Below are the code and all the weights of a small trained network. Each question names an input and a class and asks about switching units off, where a switched-off unit gives its printed mean instead of its output.

import numpy as np


def w(rows, s, z=0):
    codes = np.array(rows[::2]) - 128.0
    scale = np.full(codes.shape[1], s)
    scale[-1] = z or s
    return codes * scale


def norm(h):
    return h / np.sqrt((h * h).mean(-1, keepdims=True) + 1e-5)


def f(y):
    return np.maximum(y, 0)


def log_softmax(a):
    a = a - a.max(-1, keepdims=True)
    return a - np.log(np.exp(a).sum(-1, keepdims=True))


def net(x, mask):
    res = np.array(x, float).reshape(1, 7) / 4 @ E
    u = 0
    for l in range(2):
        y = f(norm(res) @ A[l][:, :-1].T + A[l][:, -1])
        res = res + np.where(mask[u : u + 8], y, B[l][:, -1]) @ B[l][:, :-1]
        u += 8
    return log_softmax(norm(res)[-1] @ U[:, :-1].T + U[:, -1])


A, B = {}, {}
E = w([
[167,123,179,137,165,50,194],'x0',
[205,147,29,96,167,165,174],'x1',
[90,177,179,123,142,121,195],'x2',
[101,71,165,152,152,65,30],'x3',
[138,90,111,253,75,148,168],'x4',
[122,173,59,184,208,176,195],'x5',
[116,104,56,202,144,176,81],'x6',
],0.00064)
A[0] = w([
[105,96,111,249,130,85,179,197],'L0N0',
[140,104,109,142,215,97,137,24],'L0N1',
[110,150,149,86,63,154,166,108],'L0N2',
[254,116,85,191,58,190,211,12],'L0N3',
[129,123,113,195,103,132,22,6],'L0N4',
[130,99,127,180,94,150,26,26],'L0N5',
[62,199,145,176,139,151,187,38],'L0N6',
[156,173,151,104,150,98,226,196],'L0N7',
],0.0021,0.0012)
B[0] = w([
[144,170,110,33,115,173,118,248],'L0N0',
[252,199,133,201,180,83,98,147],'L0N1',
[141,131,110,149,179,134,90,169],'L0N2',
[151,125,77,147,53,80,218,211],'L0N3',
[92,22,56,151,145,165,45,179],'L0N4',
[38,7,77,129,170,175,80,187],'L0N5',
[95,165,170,167,152,212,170,170],'L0N6',
[96,84,95,164,101,147,62,237],'L0N7',
],0.0023,0.0016)
A[1] = w([
[116,102,245,117,47,59,78,45],'L1N0',
[162,153,81,160,182,84,117,90],'L1N1',
[185,141,107,173,224,82,119,40],'L1N2',
[162,181,128,113,180,91,215,158],'L1N3',
[135,129,43,118,150,193,143,132],'L1N4',
[201,122,86,23,114,105,103,93],'L1N5',
[115,167,105,5,142,135,106,1],'L1N6',
[123,176,71,152,179,168,133,124],'L1N7',
],0.0026,0.00093)
B[1] = w([
[159,87,142,63,251,25,239,237],'L1N0',
[185,159,193,195,114,110,114,165],'L1N1',
[243,180,174,206,161,142,40,160],'L1N2',
[128,70,103,165,92,158,38,189],'L1N3',
[119,78,189,106,121,16,139,249],'L1N4',
[44,224,133,132,149,189,135,200],'L1N5',
[173,232,18,41,56,191,57,176],'L1N6',
[135,138,200,132,103,128,132,212],'L1N7',
],0.0022,0.0019)
U = w([
[28,189,218,198,147,222,196,5],'0',
[240,186,165,233,194,118,44,67],'1',
[37,2,64,155,123,165,14,208],'2',
[114,82,222,46,225,10,197,142],'3',
[176,110,33,191,14,135,252,188],'4',
[120,238,63,18,115,178,57,144],'5',
],0.006,0.0013)

Each question gives the input, the list of numbers given to net, and the class t.
The units are the neurons (one row each of A and B). Each row of codes is followed by its name. A weight is (code - 128) times the scale printed after its matrix; where a second scale follows, it is the last column's (A, B and U).
mask holds one flag per neuron, layer by layer. A switched-off neuron (its flag False) gives its mean, the last column of its row in B, instead of its output. The means were averaged over made-up inputs and are rounded, as every weight is.
A unit's drop is (log p(t) with every unit on - log p(t) with that unit switched off) / (log p(t) with every unit on - log p(t) with every unit switched off).
The circuit of an input: a set's keep is (log p(t) with only the set's units on - log p(t) with every unit switched off) / (log p(t) with every unit on - log p(t) with every unit switched off). Starting from the 12 units with the biggest drops (on a tie, the unit counted first), units are removed one at a time, each time the one whose removal leaves the highest keep (on an exact tie, the one counted first), for as long as the keep stays at least 0.8.
circuit, biggest first: the units of the circuit, biggest drop first
k most important neurons of layer l: the k neurons of layer l with the biggest drops, biggest first
drop of u: that unit's drop, to one decimal
input [6,2,0,-4,-3,3,-5], class 1: most important neuron of layer 0 -> L0N0
input [3,-5,-1,-6,-3,4,-3], class 0: circuit, biggest first -> L1N0, L0N6
input [4,-5,-2,3,-2,6,5], class 1: circuit, biggest first -> L0N1, L1N2
input [2,5,5,5,-8,0,3], class 1: circuit, biggest first -> L0N1, L1N2
input [-5,8,-5,1,2,3,-5], class 4: 2 most important neurons of layer 0 -> L0N3, L0N0
input [2,0,-1,8,0,3,1], class 1: 2 most important neurons of layer 0 -> L0N1, L0N7
input [5,1,0,3,6,8,-3], class 1: 3 most important neurons of layer 1 -> L1N2, L1N3, L1N1
input [-3,2,-1,1,-8,8,5], class 1: 2 most important neurons of layer 0 -> L0N0, L0N1
input [-1,4,-4,-4,-2,1,6], class 4: 2 most important neurons of layer 1 -> L1N0, L1N4
input [1,-2,5,4,5,4,3], class 0: circuit, biggest first -> L0N6, L0N0
input [4,4,-8,0,-6,-2,-8], class 5: 2 most important neurons of layer 1 -> L1N6, L1N5
input [-2,-5,1,-4,-3,2,-2], class 0: 2 most important neurons of layer 0 -> L0N6, L0N0
input [5,8,-7,-7,-6,8,-1], class 1: 2 most important neurons of layer 1 -> L1N2, L1N1
input [3,-5,0,-7,-7,-3,4], class 5: circuit, biggest first -> L1N6
input [-5,-5,6,2,2,-5,0], class 3: 2 most important neurons of layer 1 -> L1N0, L1N3
input [6,7,-1,-5,-6,5,0], class 1: drop of L0N7 -> 0.1
input [4,8,6,0,-1,2,-6], class 1: drop of L0N0 -> 0.4
